Each row of numbers belongs to one of the objects below and depends on some of the facts about them. Some rows are named. Which object is each other row?

How the objects are related:
χ(bara, 419); χ(bepludan, 237); χ(betil, 419); χ(binozi, 924); χ(brabuk, 419); χ(bralim, 419)
χ(brapar, 924); χ(breklal, 823); χ(brezefek, 823); χ(bromasto, 419); χ(brusetel, 419); χ(bupoflun, 124)
χ(dafle, 237); χ(dalas, 237); χ(depim, 419); χ(deri, 419); χ(digrek, 237); χ(ditim, 419)
χ(dople, 823); χ(dreski, 419); χ(drirum, 924); χ(drubre, 419); χ(drudrul, 124); χ(druklos, 237)
χ(drutror, 237); χ(druzil, 924); χ(dutrar, 419); χ(fafe, 559); χ(fafus, 419); χ(faruflum, 559)
χ(fekastul, 419); χ(feskas, 823); χ(festagrim, 924); χ(fini, 419); χ(fiskesem, 419); χ(fiterum, 559)
χ(flagraflel, 924); χ(flalel, 419); χ(flatroklem, 924); χ(flegos, 823); χ(fleskodros, 419); χ(fletik, 419)
χ(flevo, 237); χ(flibri, 419); χ(fligum, 237); χ(flufan, 124); χ(flugran, 419); χ(flugrok, 237)
χ(fogul, 419); χ(fudar, 823); χ(fudrur, 419); χ(fumom, 559); χ(gadofan, 237); χ(gedreken, 823)
χ(geni, 419); χ(godren, 237); χ(gogi, 124); χ(goplel, 419); χ(govu, 419); χ(grafes, 237)
χ(grififlom, 237); χ(grizes, 419); χ(grobril, 419); χ(gronotu, 237); χ(gruna, 924); χ(grustin, 237)
χ(kiflur, 924); χ(kipul, 419); χ(kledeflin, 237); χ(klirepel, 559); χ(klodrer, 419); χ(klonar, 559)
χ(kluklek, 419); χ(klumo, 237); χ(kluvik, 559); χ(lamum, 419); χ(miges, 559); χ(mivak, 237)
χ(movedru, 237); χ(mozak, 124); χ(muplas, 237); χ(nebun, 419); χ(nedrul, 559); χ(nekur, 419)
χ(nela, 559); χ(nipar, 823); χ(nodra, 419); χ(nosko, 419); χ(notik, 237); χ(nubos, 237)
χ(nutir, 419); χ(pebim, 559); χ(pemamok, 419); χ(pipluva, 924); χ(plaflor, 237); χ(plazo, 823)
χ(plefur, 419); χ(pleras, 237); χ(plerer, 419); χ(plidren, 237); χ(pliklizis, 237); χ(plisil, 559)
χ(plukim, 237); χ(podrak, 823); χ(pokli, 237); χ(poros, 559); χ(pugri, 237); χ(ratru, 419)
χ(razil, 924); χ(rifo, 559); χ(rigram, 124); χ(rolus, 237); χ(rostis, 823); χ(ruso, 419)
χ(sagrul, 124); χ(sasak, 419); χ(siklim, 124); χ(skanafo, 419); χ(skebro, 419); χ(skedom, 823)
χ(skekostom, 823); χ(skepim, 237); χ(skero, 559); χ(skiklos, 419); χ(sosu, 823); χ(statu, 823)
χ(stedem, 559); χ(stestal, 419); χ(stevek, 124); χ(stifuri, 419); χ(stilil, 419); χ(stofle, 924)
χ(stopor, 237); χ(studrar, 419); χ(sudral, 823); χ(tagir, 237); χ(talil, 924); χ(tegres, 419)
χ(temo, 419); χ(tepir, 924); χ(tistok, 419); χ(toten, 419); χ(trabrum, 237); χ(trabu, 419)
χ(trarul, 419); χ(tribrovam, 419); χ(trile, 419); χ(trobegra, 237); χ(trukebik, 124); χ(truse, 559)
χ(vastudek, 419); χ(vedi, 419); χ(vosapan, 924); χ(vozos, 419); χ(vumak, 924); χ(zetrus, 419)
χ(ziplun, 559); χ(zofe, 124); χ(zogan, 823); χ(zunoflis, 124); Ω(bara, drirum); Ω(bara, flalel)
Ω(betil, drubre); Ω(binozi, tistok); Ω(binozi, nipar); Ω(binozi, trabu); Ω(brabuk, kiflur); Ω(brabuk, betil)
Ω(bralim, trabu); Ω(brapar, flevo); Ω(breklal, sagrul); Ω(breklal, grafes); Ω(brezefek, fligum); Ω(bromasto, brapar)
Ω(bromasto, depim); Ω(brusetel, zofe); Ω(brusetel, festagrim); Ω(dafle, plazo); Ω(dafle, pugri); Ω(digrek, studrar)
Ω(digrek, zetrus); Ω(digrek, binozi); Ω(ditim, sagrul); Ω(ditim, pleras); Ω(dople, dalas); Ω(dreski, govu)
Ω(dreski, zogan); Ω(drirum, gronotu); Ω(drirum, dafle); Ω(drubre, gronotu); Ω(drudrul, plukim); Ω(drutror, nipar)
Ω(druzil, bara); Ω(dutrar, fligum); Ω(fafus, tagir); Ω(fekastul, grififlom); Ω(festagrim, grififlom); Ω(festagrim, betil)
Ω(fini, zofe); Ω(fiskesem, nedrul); Ω(fiskesem, plerer); Ω(fiterum, pleras); Ω(flagraflel, drirum); Ω(flagraflel, fligum)
Ω(flatroklem, betil); Ω(flegos, nosko); Ω(fleskodros, trukebik); Ω(fleskodros, bralim); Ω(fleskodros, fudrur); Ω(fletik, gronotu)
Ω(flibri, stilil); Ω(flibri, plerer); Ω(flibri, zetrus); Ω(fligum, drubre); Ω(fligum, betil); Ω(fligum, plukim)
Ω(flufan, pliklizis); Ω(flugran, kledeflin); Ω(flugran, skero); Ω(flugrok, gedreken); Ω(fogul, sudral); Ω(fogul, ruso)
Ω(fudar, bara); Ω(fudar, fafus); Ω(fumom, brusetel); Ω(gadofan, fumom); Ω(gedreken, goplel); Ω(geni, brabuk)
Ω(godren, klonar); Ω(godren, pipluva); Ω(gogi, klodrer); Ω(govu, ziplun); Ω(govu, sagrul); Ω(grizes, bepludan)
Ω(gronotu, dafle); Ω(gruna, zunoflis); Ω(kiflur, plerer); Ω(kiflur, dafle); Ω(kipul, tagir); Ω(kledeflin, fekastul)
Ω(klirepel, bepludan); Ω(klodrer, kiflur); Ω(kluklek, nipar); Ω(kluklek, bara); Ω(klumo, pliklizis); Ω(kluvik, vumak)
Ω(lamum, grafes); Ω(miges, stilil); Ω(movedru, brezefek); Ω(movedru, nosko); Ω(mozak, kiflur); Ω(nebun, deri)
Ω(nedrul, pugri); Ω(nekur, fekastul); Ω(nela, pugri); Ω(nela, dafle); Ω(nela, dalas); Ω(nipar, festagrim)
Ω(nipar, deri); Ω(nodra, nedrul); Ω(nodra, plerer); Ω(nodra, dafle); Ω(nosko, plisil); Ω(notik, muplas)
Ω(nubos, bara); Ω(nubos, deri); Ω(nutir, flugran); Ω(pebim, mivak); Ω(pebim, flagraflel); Ω(pemamok, pugri)
Ω(pipluva, bralim); Ω(plaflor, dutrar); Ω(plaflor, fekastul); Ω(pleras, tribrovam); Ω(plerer, plazo); Ω(plidren, fligum)
Ω(podrak, grobril); Ω(ratru, tistok); Ω(ratru, nipar); Ω(ratru, tagir); Ω(razil, fafe); Ω(rifo, bepludan)
Ω(rifo, mozak); Ω(rigram, flibri); Ω(rigram, ditim); Ω(rolus, dafle); Ω(rostis, fekastul); Ω(ruso, nubos)
Ω(sagrul, drubre); Ω(sasak, vumak); Ω(sasak, fiskesem); Ω(siklim, poros); Ω(skanafo, toten); Ω(skebro, bupoflun)
Ω(skedom, betil); Ω(skekostom, flegos); Ω(skepim, druklos); Ω(skero, gronotu); Ω(skiklos, gedreken); Ω(sosu, plazo)
Ω(statu, brabuk); Ω(stedem, fletik); Ω(stedem, truse); Ω(stedem, sudral); Ω(stestal, klodrer); Ω(stifuri, flatroklem)
Ω(stifuri, plidren); Ω(stilil, talil); Ω(stilil, bralim); Ω(stofle, fudrur); Ω(stofle, stedem); Ω(stopor, kledeflin)
Ω(sudral, fudar); Ω(tagir, tistok); Ω(talil, poros); Ω(talil, fligum); Ω(tegres, nekur); Ω(temo, talil)
Ω(trabrum, flalel); Ω(trarul, bepludan); Ω(trarul, fafe); Ω(trarul, skepim); Ω(tribrovam, zofe); Ω(tribrovam, flalel)
Ω(trile, nubos); Ω(trobegra, bara); Ω(truse, plukim); Ω(vastudek, pokli); Ω(vastudek, dople); Ω(vosapan, dutrar)
Ω(vozos, plefur); Ω(vumak, bara); Ω(ziplun, plukim); Ω(zogan, sosu); Ω(zunoflis, drirum)

Known rows:
gedreken: [ -3  -2  20   1  23  10   9  10  -7   7   8  19  15  -3  -4   8   4   5
  -7  22 -22 -22 -11  12 -25   1  12  45  27   4 -17   5  23   8  -9 -15
 -10]
stevek: [-22  -7   0   6  14  -4   4 -19  -2 -15  35   0  14  -2   2  -5  15  12
   3  25   2  -5  -2  -5 -28 -13   1  15   2  -1 -28  10  10   4  -3   9
  -9]
razil: [-17  -8  -4  10  -6 -23   9  -4  -3  12   5   6  39 -20  -1  13   8 -19
 -16  11  21 -40  -3  -4   7  -8 -10  18 -21  -5 -93 -13  -6 -11   1 -44
  -6]
stofle: [-31   8 -18   1   1 -12   3   0 -13  -7  18   0   3   3   3  18  -8  -8
 -33  17   2  -1   5   2  11   1  -6 -31 -10   2 -11 -10 -13  -5   0  15
   6]
stedem: [-19  10  -3 -16  11  13   2   1 -11 -11   6 -14  -4  -6   4  14  -8   4
 -14  -3  -2   8   0   0  25   3 -15 -38   2 -16  36   3  -6  -4  -1  18
  -7]
sasak: [-26   0  -6 -24 -17  -5   7  15  -2   3 -21 -34   1 -11   8   5  -5   6
   4  -5   6  16   9  -5 -20   4   9 -16 -14   6   8  -7   7  -5   8  14
  -3]
trile: [ -1  -2 -16 -19 -12 -13  11   4   5   8 -26 -24  -6 -14   4  -1  -3   4
 -13  -7   0  18  17  -1 -13   6   5 -49  -5   7  13  -1  -1 -11  13  27
  -8]
klodrer: [ -1  -2  14  10 -16   1 -14   2   2  23 -28  -6   3   1  -3  -4  -2  -4
  33 -13   3   1  -5 -10 -34   4   2  19 -14  -5  14  -6   4   8   2  -4
   9]
rigram: [-39  -1 -14  -5   2   0   1 -14  -2 -24  35 -25   2  -3   6   2   7  15
  -9  18   3   5  18 -10 -10  -8  -1   3  -7 -11  39   5  -3  -2   4  28
   2]
skekostom: [-20  -1   9 -14  20  10   4  19 -11  -4  17   6  11  -4   3  10  -3  11
 -18  21 -21 -23  -4  13 -19  -1  13  48  22   4  -9  -2  20   2  -4 -11
 -14]
grififlom: [ 71  -7  -1  11   0   6   5 -24  22  -8   8  27 -22  32  -2 -37   5 -13
   4 -34   0   5   9   5  41   0   1  17  18  -3  22  10 -11  -3 -13 -30
  11]
dreski: [-22   5  -3 -15 -13   3 -20  15 -11 -20  -3 -25  -1  -1   4   6  -9   5
   8   1   6   8  -2  -3  -1   2   1 -12  -4   0 -10 -14   2  -1   8   1
  -9]
tegres: [ 37 -11 -10 -23  -3   6 -11  -3   6  -8   6 -15  -9  11   6 -21  -4  -7
   1 -11  -3   4  16   4 -11   4   3 -38   6   3  -8   4  -3 -10   5 -11
 -28]
fudar: [-12   2 -11  -5   3  -5  22   1   0  20 -10 -13  -2 -17  -5  10  -7  13
 -40   7 -13  -2  23   6  -9   8   5  13   5  -9  85   1   5  -8   7  21
   7]
feskas: [ -5   0  10   0  12   7  10   6  -4  12   5   8  12  -8  -4  13  -2   9
 -16  15 -15 -24  -1  11 -21   1   7  39  19  -4  -5   1  12   0  -3 -13
  -6]
kipul: [  4  -4 -26  -9   4  -1  -9  -2  -4  16   7   6 -15  -5  -2   1  -6   0
 -16   9  -1   8  13   1 -34   7  -2 -39 -17   9  37  20 -17  -9  17  29
 -16]
gadofan: [ 16  -2 -17 -19  10  -2  17   4  14 -26   5   6 -11   6   6 -13  -1  -7
 -16 -15   4   1   8   2  39  -3  10  26  -2  11  -5   5  -8  -9   2 -15
   4]
dutrar: [ 12   9  13  10 -21   0 -23   6  -6 -17 -10 -11  -1   8  -4   1   0  10
  12  -2   4  18 -14   3  33  -1  -7 -57  25  -5 -22 -19   3   6  -2   4
   2]
trabrum: [ -8   1 -18 -19   3 -16  43  12  11 -16 -18  -4  -2 -11   8   1   2   3
 -21  -8   8  18   9  -1  44  -3  14  18  -7  15  -3   0   2  -5   9   6
  12]
pokli: [  5  -1   9  13  14   8   2   2   4  -4  -1  40  -4  11  -2  -5   3  -6
  16  -6  -1  -4 -16   1   1  -5   9  71 -10  15  -4   9   2  12  -6 -14
  20]

Name these rows:
No name comes twice in this set of rows, the named rows included.
[  1  -3 -31   5   9  -7   3 -20  -2  23  31  11 -13   4  -2   6  -8 -18
 -45   7  -4   1  28   0 -18   6 -12 -41 -18  -3  69   8 -30 -13   6  25
   2] : binozi
[ -8   1  -2 -15  -6   1 -11  11  -5 -10  -7  -9   2  -2   5   3  -5   7
   7   6   1   5  -7   4 -11  -1   5 -22  -1   8 -20  -3   6   1   5   3
 -14] : lamum
[ -1   7   0  14 -14 -13  -1  -9   0  -5   9 -12   6  19   2   1  -3 -17
  -9 -12   6  -2   3  -1  35   2 -12 -35   6 -12 -13 -25  -3   0 -15 -16
  17] : flatroklem
[ 13   7  16  14 -26   1 -19  -1   2   5 -25 -15  -6  12  -3  -7  -1   3
  26 -18   4  17  -7  -4  10   6  -4 -22  11 -10  18 -19   5   8  -3   3
  13] : drubre
[-24   6   6  -9  -1  17   2  15  -8 -10  10 -22   6  -3   0  13 -11  13
 -17   7 -12 -20   7   6   7   3   7  48  15 -12  20 -12  11  -1  -3 -10
  -2] : breklal
[-15 -10   7 -10   9   9   6  -6  -3  15  -6  -3  30 -32  -2   7   7  -8
   5  -1  18 -39  -4  -9  -3  -8 -18  24 -22 -21 -44  10  -5 -12   2 -40
 -22] : klirepel
[-38   1   1 -26  10  30  -3   5 -11   3   8 -27  -6  -3  10   3 -12  -8
  18 -12  -6 -10   9  -7 -22   5  -5  26 -25 -18  44   8   0   2  -5  -6
  -8] : nela
[-24  -7   2 -15   2  15   3  -2  -5  12  -2 -15  22 -24   3   6  -2  -9
   6  -4  17 -34   4 -12  -7  -5 -17  35 -34 -28 -12   6  -7 -10   4 -35
 -20] : rifo
[ 22  -9  18  41  -6 -12   5 -11  11  20 -21  46  29 -20 -16   0  18  -9
  19  -7  31 -34 -23  -7  19 -14  -6  92 -16  -6 -50   4  -6   3  -2 -59
  25] : bepludan
[-13 -12  -9  -8 -17  -5 -12  10  -6   2 -12 -13  35 -37   0  10   2  -4
   1  13  29 -37  -1  -8 -18 -12  -6  20 -30  -1 -93  -3 -10 -16  16 -43
 -24] : trarul
[ -8  -3  11 -16  27  15   7  -2  -3   8   8   8   3  -6   4   4   5  -4
   3   3  -6 -14 -10   3  -9   0  -8 -17   9  -7 -12  16   3  -1  -7  -7
 -21] : faruflum

Now the same objects, written a new way:
Named rows:
drudrul: [ 16  24 -37 -19 -10   5   8 -16 -22 -14  -4  10 -54 -10  -3   6   7 -30
 -26  34 -39 -68   7  66  35  21]
zofe: [ 41  29 -15  38 -30 -16  -5   1 -32 -38  26  28 -44  -3 -18   5  40 -14
 -35  34 -36 -20  38  33 -31  22]
druklos: [ 23  61 -32  11 -31 -22  17 -27 -46 -15  40 -24 -62 -32  -9   7  40 -15
  -7  49  48 -15  22  46  16  15]
gadofan: [ 17  29 -26   4 -37  -4  23 -16 -34 -13  26  18 -58 -43  38   6  13 -57
 -53  34 -17 -32  27   9  -3  23]
grafes: [ -5  14 -48  14 -40 -21  16 -17 -29 -18  32   7 -67 -12  13  -2  37 -32
 -18  53  -4 -31  44  40 -15   8]
godren: [ 26  42 -19 -42 -36   0  19 -64 -45 -25  29  -5 -51 -15  18   6   4 -54
  -1  19 -12 -26  22  34  57  32]
gronotu: [  3  37 -44  15 -75 -22  24 -26   0 -32  34 -11 -67  -7  -8  -2  24 -16
 -14  61 -22 -31  13  39 -19   2]
stopor: [ 15  40 -34   7 -35   4  13 -29 -21 -10  27   9 -63 -47  30   4  13 -18
 -42  36 -38 -31  15  29   7  20]
pemamok: [ 32  49 -32  -3 -43 -27  18  23  -1 -27  10  -4 -74  -4 -15  27 -17 -27
 -21  35  19 -30 -12  47  31  -8]
fafus: [ 54  57  -2  -8 -41  -4  -7  -5 -32 -35  26  24 -52   4  -1  18 -10 -47
  -8   4  -6   1  35  44  15  11]
lamum: [ 31  42 -35  -4 -17 -19   0  -8 -12 -31  26  16 -67 -14  16  32 -10  -6
 -33  29 -26 -35   8  52  22   1]
goplel: [ 44  56 -30  24   2 -35 -10 -14 -43 -47  41   6 -60 -14   8  39  21   8
 -25  34   5 -12  32  63  19  10]
govu: [  9  20 -43 -15 -17 -18   2  10 -16 -20  17  25 -69   1  17  25  -9 -35
 -31  28 -17 -48  17  67  23  -8]
skanafo: [ 48  46 -24  -7   7 -25   1 -19 -55 -43  15   0 -74 -20  19  23   8 -23
 -38  21  10 -32  11  55  51  16]
fudrur: [ 14  24 -23 -23 -29 -25  -7  -9 -37 -37  46  27 -59  27  -2  28   3 -45
   4  26  -7 -17  64  69   7   4]
fekastul: [ 15  14 -41  19 -11 -19 -12  13 -38 -24  18  40 -73  -1  18  10  17 -39
 -33  20 -18 -38  47  60 -23  -2]
plisil: [ 17  40 -22  21  -3   5   6  -9 -23   2  11   3 -46 -14  -9  12  28 -11
  -5  43   8 -40  45  79   8   9]
dople: [ 28  14 -27  20 -50 -16  36 -20 -18 -26  14 -33 -67  13 -26   8  27 -17
 -20  54   0 -47  -4  43  38  37]
druzil: [ 63  45   0   7 -46  -6  26 -12   9 -20   3   1 -29  -3  21  18   2 -29
 -23  48 -26 -41   7  -2  -9  16]
stofle: [ 24  31  -4 -36 -25   0  30 -30  -8   9  11  14 -36  -2  31  35 -10 -50
  -7  45 -18 -51  31  27  26  13]

Which object is each row?
No name comes twice in this set of rows, the named rows included.
[ 49  48  -5  -2 -45 -22 -20 -24 -29 -55  44  31 -51  23  -7  22   7 -23
   1  14 -26   5  61  55  -7   9] : tistok
[ 51  43  -9  22 -48 -27 -14  -8 -28 -52  30  34 -59  19   0  12  12 -28
 -18  21 -32  -1  44  50 -22   0] : deri
[ 21  16 -17 -29 -21 -13   7 -29 -35 -30  41  26 -40  25 -18  27  21 -46
   1  37 -10 -12  65  51  20  27] : trukebik
[ 48  52   3 -25 -40   9   3  -8 -30 -25  22  35 -49 -14  10  24 -30 -68
 -20  -2 -13 -12  13  38  41  13] : ratru
[  2  33 -53 -11 -17  11  16 -39 -33  -9  16  -5 -69 -38  34  -4  17 -36
 -26  32 -26 -59  -2  47  36  18] : movedru
[ 30  54 -15  -4 -59  18  16 -26 -28 -10  24  21 -51 -34  13  -5   1 -62
 -18  17 -13 -12  20  19  13  18] : drutror
[ 30  52 -34   8 -27 -27  18 -40 -33 -38  48 -25 -60 -32  11  31  30   1
 -21  54  20 -22  16  35  25  23] : skepim
[ 25  17 -20  21 -28  19  23 -25 -21   1  28  11 -44 -22   8  16  20 -12
 -58  29 -52 -35  15  42  31  42] : rostis
[-23  16 -59  11 -44 -22  15 -22 -35 -11  41  10 -66  -4   1 -11  41 -31
  -1  42 -25 -43  63  65 -27   1] : plukim
[ 36  32 -26  24 -46 -14  16 -29 -44 -32  12   5 -68 -22  16 -23  36 -51
 -31  30 -22 -34  15  24 -10  22] : pleras

Now the same objects, written a new way:
Known rows:
fiskesem: [ 17   0  14  32  16  23  10  -2  29 -25 -13  14  51 -12]
flibri: [  7 -17  30   7  22  13  12 -28  31   3 -10 -34  61  10]
binozi: [ 16  33  -3   1  -1  35  24 -51  13  16 -27 -24 -20  51]
fafe: [ -1 -21 -15   5 -15  11 -18 -18 -29 -32  36  32 -33 -78]
geni: [ 31  -5  14   3   7 -27   5  11  20 -12   2  -4  63  -8]
flugran: [ 17  13 -15 -10 -10 -48   3  44  10  -7  -4   3   1  10]
temo: [  7 -26  18 -11   7 -18   4 -17  15  26   1 -41  45  12]
miges: [ -4 -21  42 -11  19   4  -8 -38  13  20   0 -48  21  13]
nodra: [ 46   3  47  28  18  -3  24  -4  38 -30  -7   9  84  -8]
pebim: [ 18  11  14   2   5 -46   2  12  25  -1  -9 -15  47  18]
trobegra: [-22  53  26   4  14  20   4  20  14 -14 -40  20 -13  33]
stestal: [ 36  -7  22  21  12  -8  10  -3   8 -25  10   9  51 -27]
pliklizis: [-33 -15 -11 -20 -22  15 -29  -6 -46  -3  30  14 -59 -50]
deri: [-43  20 -65   0   5  57   5  -3  -4   2 -43   7 -49 -26]
klirepel: [ 49   5  38  11   0 -11 -12 -27 -11 -38  29  15  -3 -36]
truse: [-19 -15  -4  -8   3 -15 -11   1  19  15 -20 -25  23   9]
vosapan: [ 37   3 -19  -8 -25 -50  11  22  11  17   3 -24  31  58]
fafus: [-13  41 -12  -7   9  39  15 -11  -1   4 -45  -6 -41   5]
gronotu: [-45 -18 -18  11   4  17  -9  63  15  -2  -6  18  53 -13]
statu: [ 15 -18  24  27  13 -23  23  27   0  -1  14  11  41  38]

Rows to name:
No name comes twice in this set of rows, the named rows included.
[-53  36  -9  -5   8  59 -12  -6 -13   3 -28   6 -56   4] : tagir
[ 31  15  13   5  -4   9  21 -41  16  15 -12 -28   9  62] : stofle
[  5  14 -41 -26 -21 -51  -3  38  -6   7  -6   3 -22  -7] : nekur
[ 22   8  24  -4   4 -18  15 -12 -44   2  35  16 -55  23] : podrak
[-30 -28  -6  22   1  45 -23  25   0 -30  17  36  40 -50] : dalas
[-20 -31 -10   3   1 -35  13  30  -4  35  19 -20  34  44] : brezefek
[  4  -3  43  23  15  13  -2  35  21 -25  -1  20  83   2] : rolus
[-49 -35 -19  26   7  61 -23  37  18 -28   9  43  54 -64] : pugri
[-28 -26  -3 -11  -1  37 -14 -50  -7  19   8 -35 -22 -31] : klonar
[ -7 -32  14   0  15  20  -2 -39  22  22  -4 -50  35   5] : stilil
[ 10 -10  15 -12  -2 -53  15  -3 -31  17  27  -4 -28  40] : skekostom
[-25 -14   1   7   1  34 -22  20  -8 -23  25  20   7 -41] : pokli
[ 28   4  49 -12  19   5  10 -61  14  19  -7 -56  12  30] : fleskodros

